Here is a tiny trained network, its code and every weight. The questions are about switching its units off for an input and a class, where a switched-off unit gives its printed mean instead of its output.

import numpy as np


def w(rows, s, z=0):
    codes = np.array(rows[::2]) - 128.0
    scale = np.full(codes.shape[1], s)
    scale[-1] = z or s
    return codes * scale


def f(y):
    return np.maximum(y, 0)


def log_softmax(a):
    a = a - a.max(-1, keepdims=True)
    return a - np.log(np.exp(a).sum(-1, keepdims=True))


def net(x, mask):
    res = np.array(x, float).reshape(1, 6) / 4 @ E
    y = f(res @ A[0][:, :-1].T + A[0][:, -1])
    res = res + np.where(mask, y, B[0][:, -1]) @ B[0][:, :-1]
    return log_softmax(res[-1] @ U[:, :-1].T + U[:, -1])


A, B = {}, {}
E = w([
[91,122,99,150,184,48,105,5,63,205,168],'x0',
[163,21,218,155,106,217,158,158,8,64,175],'x1',
[197,81,255,107,140,65,163,94,194,62,39],'x2',
[234,94,104,247,134,119,140,168,214,209,177],'x3',
[156,176,173,67,205,158,149,49,150,214,155],'x4',
[87,49,122,149,177,84,237,164,106,131,43],'x5',
],0.0088)
A[0] = w([
[168,111,168,177,6,160,102,154,98,63,154,154],'N1',
[153,75,185,88,114,112,134,165,122,93,95,195],'N2',
[139,46,179,204,141,143,164,166,78,165,179,251],'N3',
[56,171,116,101,143,155,102,91,37,84,111,182],'N4',
[69,212,80,125,151,78,109,113,156,163,82,222],'N5',
[150,203,126,95,182,68,144,47,180,169,184,184],'N6',
[149,89,194,119,183,73,194,107,140,57,8,109],'N7',
[87,148,82,163,78,78,147,144,193,104,66,136],'N8',
[114,89,177,65,83,163,141,127,1,26,82,222],'N9',
[73,160,104,109,154,146,103,26,141,171,158,80],'N10',
[253,140,176,131,92,187,116,127,240,140,204,252],'N11',
],0.0088,0.0032)
B[0] = w([
[146,101,161,183,101,160,162,185,100,65,218,226],'N1',
[93,143,152,109,110,97,188,143,121,84,95,195],'N2',
[101,74,100,187,219,134,182,150,126,167,143,224],'N3',
[37,168,112,36,144,97,50,144,91,155,187,211],'N4',
[191,83,85,89,71,76,54,111,119,61,164,220],'N5',
[207,71,153,116,158,102,2,39,110,165,70,222],'N6',
[109,171,145,149,100,20,237,84,163,101,55,223],'N7',
[76,96,32,139,91,61,86,189,188,86,115,189],'N8',
[16,163,211,119,138,157,163,122,116,137,154,252],'N9',
[187,127,127,70,146,94,127,61,59,98,129,203],'N10',
[160,200,172,205,128,166,89,138,204,161,138,245],'N11',
],0.0083,0.015)
U = w([
[153,70,178,184,113,167,154,192,107,58,194,4],'0',
[119,124,168,152,106,95,235,95,153,81,36,154],'1',
[195,102,87,68,137,100,87,49,44,127,152,169],'2',
[26,153,192,74,144,142,130,118,76,131,168,77],'3',
[135,63,25,191,216,143,174,149,89,222,168,224],'4',
[171,123,195,155,164,133,63,86,188,181,104,71],'5',
[169,254,80,163,87,198,100,168,167,142,168,140],'6',
[109,105,24,129,69,100,91,176,172,75,112,183],'7',
],0.0095,0.0025)

Each question gives the input, the list of numbers given to net, and the class t.
The units are the neurons (one row each of A and B). Each row of codes is followed by its name. A weight is (code - 128) times the scale printed after its matrix; where a second scale follows, it is the last column's (A, B and U).
mask holds one flag per neuron, in row order. A switched-off neuron (its flag False) gives its mean, the last column of its row in B, instead of its output. The means were averaged over made-up inputs and are rounded, as every weight is.
A unit's drop is (log p(t) with every unit on - log p(t) with that unit switched off) / (log p(t) with every unit on - log p(t) with every unit switched off).
The circuit of an input: a set's keep is (log p(t) with only the set's units on - log p(t) with every unit switched off) / (log p(t) with every unit on - log p(t) with every unit switched off). Starting from all 11 units, units are removed one at a time, each time the one whose removal leaves the highest keep (on an exact tie, the one counted first), for as long as the keep stays at least 0.8.
units of the circuit, in order: the units of the circuit, biggest drop first
top k neurons: the k neurons with the biggest drops, biggest first
drop when u is switched off: that unit's drop, to one decimal
input [7,-3,2,4,2,-3], class 2: units of the circuit, in order	(N10)
input [3,4,5,-1,5,-1], class 1: top 2 neurons	(N7, N4)
input [2,4,3,-2,8,-5], class 5: top 2 neurons	(N11, N5)
input [-8,-7,-8,7,-2,0], class 7: top 4 neurons	(N8, N5, N9, N1)
input [-5,8,3,1,2,2], class 1: top 3 neurons	(N7, N2, N5)
input [7,-7,1,8,2,-5], class 2: top 2 neurons	(N10, N5)
input [-3,-8,0,1,1,-7], class 5: top 2 neurons	(N11, N6)
input [-5,-8,8,-6,1,-5], class 7: top 2 neurons	(N8, N5)
input [-3,-4,3,1,-4,-5], class 6: top 2 neurons	(N11, N7)
input [-6,-1,3,5,-3,-5], class 6: drop when N11 is switched off	1.7
input [-1,-7,4,-3,-4,1], class 7: drop when N8 is switched off	0.5
input [-6,7,-3,5,8,8], class 4: drop when N3 is switched off	1.2
